(in the rows, 128 means zero)
Each row is followed by its class number.
[174 185 101 156 101 161 147 233 168 118 119 142 118 146 125 145 107 148
  92 151 144 149 133 136 150 162 101 116 120  97  91 166  66 166 110  92
 127 121 105 124  69]	8
[174 187 116 137 107 173 158 244 163 119 127 128 104 150 120 140  97 152
 122 148 131 167 144 126 150 150 101 123 115  83  87 157  50 157 127  99
 113 124 100 117  72]	9
[157 172 106 178 132 189  96 144 142 103 128 134 143 173 158 144  95 168
 125 138 108 144  86 128 151 131 122 120 150 154 140 121 149 164  66 168
 125 149 110 162 131]	2
[183 171 110 146 116 154 141 205 158 117 117 115 129 165 118 131  89 134
  97 155 130 161 129 144 143 159 112 126 114 104 120 154  62 165 113  78
 121 129 117 105  58]	8
[176 183 117 139 116 158 154 214 155 128 121 128 124 159 119 137  99 144
 111 153 120 161 136 144 149 155 103 127 116 104 120 164  57 168 120  79
 113 128 105 108  55]	8
[148 171 114 182 127 199  92 149 136 103 115 125 138 179 158 138  89 171
 117 142 112 150 101 126 142 126 117 121 143 157 141 113 154 159  59 170
 120 144 117 163 119]	9
[187 170 109 130 108 176 153 242 168 118 140 120  95 163 121 127 109 161
 108 151 137 179 143 113 151 139 112 126 119  80 105 156  41 155 120 100
 108 117  97 114  76]	6
[167 182 101 151 111 164 134 235 166 117 120 131 124 146 122 133 114 152
  88 145 128 163 128 149 166 153 112 120 112 102 103 148  69 150 108  73
 106 124 101 120  78]	4
[144 168 105 180 126 200  88 153 148 108 119 131 140 175 153 146  87 162
 113 139 118 157  87 135 150 127 111 111 138 164 135 111 149 165  56 180
 121 158 114 161 124]	3
[183 173 104 142 108 160 152 226 164 114 112 118 114 161 112 134 106 133
 107 143 130 175 132 128 157 155 114 118 102 101 112 144  66 146 121  82
 108 118 104 101  54]	4
[162 138 109 178 134 191 116 128 145 109 116 149 132 155 153 145 107 170
 117 148 112 141  90  98 152 116 138 128 148 164 136 128 136 156  80 165
 137 130 103 170 118]	4
[174 142 104 171 137 194 106 116 138 105 112 133 127 179 159 137  93 166
 116 148 120 140  93 102 139 123 128 129 151 161 160 128 141 173  70 176
 136 138 122 165 107]	8
[159 192 101 153 106 177 129 245 163 127 133 126 117 142 114 137 117 153
  83 151 126 165 136 138 156 153 104 111 129  91 100 161  70 157 105  80
  99 121 109 128  78]	0
[164 183 102 146 100 177 126 236 167 118 141 128 112 147 124 136 109 155
  80 137 133 169 132 139 160 152 104 116 129  92 100 154  68 155 103  79
  98 128 108 119  84]	6
[178 177 124 138 125 157 141 198 154 129 120 118 134 177 115 124  99 133
  94 160 120 175 142 142 136 147 106 128 110 104 124 139  71 152 110  81
 117 129  95 119  74]	9
[185 182 109 133 113 155 156 226 157 128 124 130 124 163 119 155  95 130
 107 151 131 164 131 141 152 157 113 123 121  96 105 154  65 150 124  87
 110 120 100 109  77]	5
[162 161 117 169 134 183  99 148 136 109 103 143 141 169 160 160  90 152
 139 145 106 152  96 114 143 127 119 117 138 177 134 148 150 170  66 189
 156 145 103 178 120]	11
[188 175 110 132 107 181 146 246 173 117 131 134  97 149 121 134 103 153
 107 150 130 175 141 121 150 149 108 125 117  84  91 162  57 158 122  98
 123 124 100 123  73]	6
[153 153 118 174 127 191  97 137 146 110 117 138 139 171 143 127 108 160
 114 140 105 167  96 109 157 128 123 121 157 165 151 119 154 153  53 168
 142 135 112 173 121]	12
[162 161 118 163 134 192  93 138 136 129 132 150 139 164 140 154 116 144
 121 143 110 157  81 121 154 118 139 108 141 159 142 139 131 175  84 181
 130 149  87 178 128]	5
[176 180 112 136 100 168 156 215 161 117 123 130 119 148 122 147 107 138
 112 145 125 156 123 132 147 147 119 122 115 103 103 155  57 160 133 105
 114 134 105 101  50]	10
[179 181 104 145 110 182 163 245 175 131 128 131 106 153 113 127 110 158
 112 161 133 180 140 125 155 144 112 126 119  82 101 157  45 162 126 103
 112 118 106 115  74]	8
[158 168 107 139 111 161 146 241 166 111 126 104  97 162 115 140  99 146
  96 152 137 172 149 117 159 146 114 119 139  86 106 165  42 151 111  96
 118 120 116 118  77]	7
[178 147 114 162 125 183 124 129 143 105 110 145 130 169 154 144 113 166
 125 143 113 146  97  92 149 127 134 130 159 176 144 134 135 158  66 181
 157 129 104 173 105]	12
[190 182 104 136 116 162 153 211 159 136 130 134 139 166 111 148 111 136
 103 157 122 166 128 147 145 148 111 121 112  87 115 145  62 153 122  81
 106 123  98 111  67]	0
[155 156 112 170 134 175 103 127 135 105 112 129 131 166 169 149  98 166
 114 139 121 131 101 106 146 123 128 125 166 172 140 135 134 153  72 175
 142 136 107 171 120]	9
[153 153 116 176 142 171  98 138 138 116 107 130 141 160 167 165  88 152
 132 150 112 140  96 110 151 124 122 115 132 174 130 137 136 157  67 179
 144 150  93 171 121]	3
[162 150 117 177 119 190 106 136 144 112 110 144 131 171 157 137  98 168
 129 144 111 151  95 105 155 125 131 132 155 168 150 137 142 170  71 177
 145 137 114 172 121]	8
[170 155 115 173 132 174 103 136 145 106  94 137 141 175 172 162  86 147
 133 153 109 149  97 110 144 134 129 125 131 173 137 138 154 171  62 187
 162 140 101 177 108]	8
[176 175 112 136 115 156 154 192 157 125 128 129 133 165 119 148 100 142
 103 152 126 161 133 143 150 152 118 132 122  88 120 151  69 154 119  81
 111 132  99 107  63]	1
[171 157 109 158 120 201 106 141 148 102 120 150 122 169 164 143 113 167
 112 137 109 149 100 107 155 127 128 132 161 174 140 135 149 161  78 175
 145 140 109 168 113]	6
[166 178 118 136 116 153 147 201 156 125 133 112 135 173 118 142 103 139
  91 148 119 167 137 153 144 145 108 125 117  89 124 147  58 150 113  71
 107 134 101 111  59]	7
[154 159 110 181 125 201  98 148 144 127 118 132 156 174 154 120 101 164
 110 141 108 160  95 135 155 125 128 123 157 165 144 107 147 146  55 170
 140 144 112 166 124]	12
[173 177 106 144  98 190 144 218 165 118 131 135 104 154 113 131 114 135
  90 152 129 176 121 129 153 144 119 120 123  93 103 148  57 152 128 100
 120 131 120 119  47]	7
[178 174 111 142 118 161 139 184 152 131 133 139 147 165 117 140 102 142
  93 155 121 163 116 160 148 148 116 129 122  89 123 144  76 156 115  73
 108 139 101 112  68]	1
[159 181  97 150 110 173 135 229 164 118 128 143 122 148 121 144 109 156
  85 154 138 159 139 138 161 155 107 115 124  89  97 154  80 158 101  89
 111 129  98 128  77]	1
[152 155 118 172 118 195 103 124 146 103 120 138 137 183 152 136 103 162
 103 137 114 149  98 107 148 122 131 127 160 171 150 112 147 158  68 176
 137 140 108 170 127]	9
[172 149 106 168 128 188 115 130 143  97 119 150 135 169 158 146 114 176
 117 147 115 127  87 103 143 119 135 128 155 159 140 125 146 168  74 182
 135 136 112 165 106]	10
[179 183 116 135 118 147 149 201 149 134 128 109 136 174 119 140 107 124
  97 153 121 168 131 149 151 151 121 127 121 109 131 151  60 145 127  76
 106 127 103  99  66]	5
[151 148 119 169 138 177 101 120 134  97 105 127 137 157 167 163  89 155
 121 146 108 133  98 113 144 126 130 128 148 174 128 144 151 154  80 170
 155 146 114 167 100]	7
[171 173  98 152 105 166 139 230 178 107 121 143 122 152 114 135 116 148
  80 150 138 171 130 135 160 154 110 116 104  94  98 136  73 151 105  80
 113 117  97 121  74]	4
[180 178 113 129 125 145 166 205 157 120 125 134 144 168 117 163 103 135
 104 161 123 152 131 152 133 146 106 122 109  96 110 148  63 168 117  90
 113 127  91 102  51]	10
[164 159 117 171 135 189  84 144 135 131 125 142 143 173 142 135 120 151
 127 152 101 154  89 118 159 122 134 111 139 154 148 136 136 168  74 171
 134 145 100 178 128]	0
[171 179 115 139 112 161 144 248 163 120 124 103 108 155 123 131 101 158
 107 148 131 172 154 118 156 148 113 120 129  88 102 158  44 146 117  87
 111 121  99 115  78]	9
[197 186 109 134  99 178 160 236 161 123 122 141 109 165 128 144 110 135
 105 152 130 164 133 129 149 157 104 121 112 105  91 156  72 150 129  98
 123 125 101 104  53]	6
[169 186 101 131 111 166 152 244 173 130 124 128 112 157 121 146 102 142
 122 159 131 168 143 132 163 150 114 126 112  82  96 152  38 148 127 108
 119 123 107 113  86]	0
[149 164 110 181 130 192  87 158 146 120 114 131 144 179 155 134  90 164
 112 144 113 159  97 130 154 126 113 112 142 164 145 115 148 156  51 169
 127 153 105 171 128]	3
[165 140 124 173 125 184 107 125 139 111 106 148 138 159 157 126 104 162
 128 144 107 151  96  99 161 126 133 135 152 176 145 132 143 143  70 168
 159 135 106 174 120]	12
[166 176 110 178 140 185 103 134 133 115 133 133 139 170 145 153 112 153
 129 143 108 135  78 119 137 126 124 106 134 157 139 139 134 184  71 177
 132 150  95 174 112]	2
[167 173 110 176 140 196 107 132 133 112 142 150 144 165 139 151 112 158
 127 142 102 140  70 124 140 126 121 107 143 159 131 137 146 191  70 172
 124 151  92 177 121]	2
[179 185 108 148  95 174 148 223 164 117 132 137 108 155 118 133 110 134
 110 150 127 180 121 112 154 150 112 115 112  96 105 142  62 151 125 101
 118 121 103 113  61]	2
[182 176 105 132 105 185 155 234 171 123 141 128 108 163 118 130 106 146
 108 144 129 181 144 129 148 140 104 124 113  79 104 144  54 154 128 101
 113 126  97 113  73]	6
[186 184 106 137 118 167 130 215 157 128 116 122 134 178 123 120 106 135
  94 163 120 166 123 153 158 157 113 123 106 105 122 140  67 137 117  76
 110 135 110 103  68]	0
[182 177 105 138 111 160 150 248 160 120 126 107 103 150 120 139 102 160
 122 152 131 156 144 115 152 152 114 124 134  86  98 175  36 156 123  96
 120 116 115 115  77]	0
[141 172 106 175 132 197  83 145 134 108 113 131 142 173 165 139  88 166
 122 143 107 143  96 139 158 136 120 124 149 161 138 120 166 161  64 172
 131 158 126 156 113]	1
[176 157 112 179 138 186  96 132 137 124 117 137 142 171 146 133 106 148
 125 154  98 151  81 118 154 132 136 117 131 157 152 143 131 179  68 155
 133 151 109 173 110]	8
[155 168 117 170 139 189 106 128 137 114 134 137 146 166 140 159 119 148
 116 142 105 147  94 124 140 118 129 110 148 155 141 140 121 179  83 170
 130 151  92 168 115]	9
[173 176 111 138 103 167 150 248 170 137 134 118 106 148 113 139 107 149
 107 148 139 173 135 118 160 149 114 120 119  84  89 172  41 163 119  96
 113 124 108 124  93]	11
[146 155 112 163 137 184  91 142 135 107 104 134 129 161 165 150  73 152
 134 136 107 151  98 108 150 131 111 117 137 176 136 137 150 161  61 180
 140 146 115 175 122]	11
[159 151 124 173 130 182 100 126 132 128 134 152 141 173 138 158 116 145
 115 145 108 151  80 109 147 118 125 108 157 171 145 138 132 187  66 178
 135 148  96 178 125]	3
[162 150 118 173 142 172 106 140 134 106  95 132 140 168 163 161  76 153
 156 150 106 143 107 107 140 127 119 120 125 171 139 145 147 175  67 186
 160 140  98 174 108]	8
[146 140 128 168 142 183 100 118 134 113 116 143 150 173 150 161  83 156
 121 144 106 143 102 117 137 113 119 117 138 160 141 125 158 162  65 175
 144 145  87 183 116]	7
[169 150 113 174 127 179 107 121 139 105 125 147 142 182 154 142 104 158
 127 143 109 146  86  97 149 123 132 122 156 175 149 126 146 168  65 183
 150 138  95 180 132]	2
[155 139 108 170 125 192  99 119 141 100 125 146 133 178 146 134 103 168
 111 145 118 153  95  97 152 119 137 125 163 162 155 121 147 169  64 181
 142 137 109 175 112]	1
[157 146 112 173 119 194 105 134 145  93 109 146 135 175 152 135  99 164
 119 135 110 151  94 112 158 123 136 131 144 175 152 117 142 158  73 170
 135 140 105 160 121]	4
[166 187 111 134 108 174 147 249 169 120 129 117 103 152 123 141  96 147
 118 139 123 173 151 131 159 153  98 122 118  93  96 165  61 154 119  95
 111 131 101 113  85]	6
[167 142 113 161 123 188 107 122 141 116 121 156 132 171 151 151 103 157
 109 141 120 145  85  93 148 127 124 123 159 171 136 135 146 169  71 176
 142 137 116 173 132]	11
[163 149 112 160 137 180 100 134 141 104 105 151 142 166 162 165  87 162
 131 147 113 141 101 111 153 132 131 123 139 161 131 131 162 163  67 181
 147 146  92 173 112]	1
[153 164 120 181 133 190  99 145 145 127 120 131 158 180 151 128 103 162
 117 144 104 163  94 135 153 126 122 119 144 149 148 115 145 146  51 162
 132 147  99 167 130]	12
[195 183 117 127 118 153 155 201 159 135 131 136 135 167 125 153 112 137
 100 150 121 156 129 152 140 149 107 127 112 101 113 156  62 157 124  81
 123 131  86 113  59]	6
[162 178 103 155 113 167 142 226 168 109 127 138 126 147 111 142 115 148
  89 148 129 174 129 145 153 149 102 114 117  96 102 154  68 158 109  78
 110 122  94 119  79]	4
[161 136 110 173 127 192 105 108 140 109 121 161 135 163 151 146 104 172
 115 150 116 135  87  95 156 123 140 133 161 164 141 128 156 167  70 175
 144 139 112 179 121]	1
[169 171 100 146 104 165 150 224 168 117 135 119 106 154 120 136 113 162
 100 157 144 168 134 117 165 145 130 130 129  75 106 153  47 151 116  94
 107 117 114 111  69]	1
[156 180  99 154 110 172 124 238 168 123 132 126 122 155 110 136 105 153
  82 152 134 177 136 137 157 149 102 109 125  81 110 148  71 152  92  81
  93 117 103 129  95]	0
[178 198 116 133 117 141 160 205 161 139 120 126 142 149 128 161 107 124
 112 141 113 158 128 166 152 162 102 131 112  93 107 160  63 142 117  70
 119 133  96 111  69]	12
[168 169 114 137 109 159 158 232 165 119 137 117 109 158 110 149 101 151
 106 151 132 164 144 122 151 145 114 123 126  78  96 163  41 164 116  92
 118 121 108 122  72]	7
[159 160 126 169 136 189  96 135 135 110 115 142 143 164 141 139 106 155
 131 135  97 153  81 134 151 124 124 119 123 169 143 134 150 177  75 159
 128 151  91 170 112]	4
[180 150 119 168 139 181 109 135 132 120 122 143 144 170 145 147 125 156
 128 145 102 141  81 118 152 118 143 118 132 165 141 140 128 179  80 165
 134 143  85 172 114]	4
[163 185 113 136 106 158 149 236 163 116 123 105  94 156 126 143  96 144
 112 146 140 156 148 115 154 152 110 126 116  94  92 157  46 160 116 107
 118 122 110 122  81]	9
[175 183 104 147 112 164 155 236 164 119 140 111 105 149 124 149 112 158
 109 149 135 162 135 114 150 144 115 119 129  88  95 169  48 166 115 101
 113 120  94 126  86]	2
[141 163 117 175 119 177  81 146 142 117 111 122 147 172 163 150  87 161
 109 128 113 142  93 133 161 132 123 123 160 183 146 121 151 156  59 164
 129 155 117 160 134]	3
[183 186 113 132 118 154 146 209 153 128 120 130 126 167 123 148  99 128
  98 158 128 160 126 147 147 158 113 125 117 112 113 151  67 152 121  88
 120 127 104 110  63]	5
[158 166 106 178 129 197  87 158 139 119 116 129 141 178 154 131 100 158
 114 149 111 160  95 126 156 126 134 116 142 161 148 117 147 150  68 170
 126 143 111 166 123]	5
[164 145 110 182 127 197  96 134 145 101 112 138 133 172 145 136 104 163
 109 149 111 154  95 104 149 123 131 126 162 180 154 129 152 167  64 173
 146 144 120 176 118]	3
[199 178 101 137  94 171 162 220 162 119 128 126 105 159 119 143 120 132
 103 156 143 174 125 110 148 150 130 121 106  98 102 148  51 148 139 106
 113 114 107 102  42]	5
[159 176 105 186 130 200  96 151 143 121 127 134 149 177 157 125  96 168
 117 145 110 148  80 139 154 131 126 123 151 162 132 110 160 159  63 169
 128 148 117 165 129]	2
[167 154 121 171 137 183 106 128 136 121 126 144 140 163 132 148 119 154
 123 141 103 152  89 106 144 125 125 108 146 157 151 142 130 175  59 166
 137 141  94 180 112]	12
